[[-21  14  13 -12  -3]
 [ 29   9 -15  22  -4]
 [ 12  13 -24   8 -14]
 [-16  11  17 -16   3]
 [-16 -36  18  15   9]]
->
[-21   9 -24 -16   9]

[[-11  -9   0]
 [-40  -3  -2]]
->
[-11  -3]

[[-38 -38]
 [ 22  16]]
->
[-38  16]

[[ 48  33]
 [-18 -34]
 [ -8  22]
 [-23 -17]]
->
[ 48 -34]

[[  1 -37]
 [-21   9]
 [ -5  14]
 [-31 -29]]
->
[1 9]

[[ 31 -44   9]
 [-12  28  21]]
->
[31 28]

[[ 25   0  -9   9   6]
 [ -6 -10  14 -44  47]
 [  1  -6  12 -12   0]
 [-10  26 -34  17 -28]
 [ -8  18 -20 -31 -20]]
->
[ 25 -10  12  17 -20]

[[  1   5  -4  -3]
 [ 23  37  -8 -23]
 [  4   9 -25  14]]
->
[  1  37 -25]
---
[[-38   3 -25]
 [ -8 -12   7]
 [-16  10   8]
 [  3 -36  31]
 [-41  -7  42]
 [ 46   0  -9]
 [-43   5 -18]
 [ 28   6 -17]]
->
[[-41  -7  42]
 [  3 -36  31]
 [-16  10   8]
 [ -8 -12   7]
 [ 46   0  -9]
 [ 28   6 -17]
 [-43   5 -18]
 [-38   3 -25]]

[[ 14 -23 -32  10  17 -35 -14  20  19  18   0]
 [ 15 -11 -37  14  -5 -30 -21  22   7  27  10]
 [  4 -20 -35  17   6 -42 -12   8   0  26  22]]
->
[[ 14 -23 -32  10  17 -35 -14  20  19  18   0]
 [  4 -20 -35  17   6 -42 -12   8   0  26  22]
 [ 15 -11 -37  14  -5 -30 -21  22   7  27  10]]

[[ 10  29  24  20 -42  21 -15 -13 -19]
 [  6  25  26   9 -42  26 -20  -7 -16]
 [-16 -14   0 -38 -15  35 -11  25  14]]
->
[[  6  25  26   9 -42  26 -20  -7 -16]
 [ 10  29  24  20 -42  21 -15 -13 -19]
 [-16 -14   0 -38 -15  35 -11  25  14]]

[[ 12 -19 -27 -20  -3 -19  -6]
 [ -7  22  35  12   9   6   9]
 [ -2  12  32  24  11 -21   5]
 [  4 -10 -10 -19 -12  42  -8]
 [ -1  12  31  24  11 -21   5]
 [ 12 -19 -28 -22  -5 -12  -7]]
->
[[ -7  22  35  12   9   6   9]
 [ -2  12  32  24  11 -21   5]
 [ -1  12  31  24  11 -21   5]
 [  4 -10 -10 -19 -12  42  -8]
 [ 12 -19 -27 -20  -3 -19  -6]
 [ 12 -19 -28 -22  -5 -12  -7]]

[[ 44 -41  25 -18  11   9]
 [  7  31  34  43  24 -27]]
->
[[  7  31  34  43  24 -27]
 [ 44 -41  25 -18  11   9]]

[[-16  29 -35 -33  10  18  36  -4  15 -33   1 -16]
 [-13  14   9  12 -18 -15 -27  25   8  50  10 -36]
 [  5  25 -49  -4 -12  -9  11 -46  19 -17  18 -15]
 [-40  29   2 -32   7   7  20  49  -3 -19 -19 -10]
 [ 23   6  14 -18  15 -13  25 -30  -6 -21 -14   9]]
->
[[ 23   6  14 -18  15 -13  25 -30  -6 -21 -14   9]
 [-13  14   9  12 -18 -15 -27  25   8  50  10 -36]
 [-40  29   2 -32   7   7  20  49  -3 -19 -19 -10]
 [-16  29 -35 -33  10  18  36  -4  15 -33   1 -16]
 [  5  25 -49  -4 -12  -9  11 -46  19 -17  18 -15]]
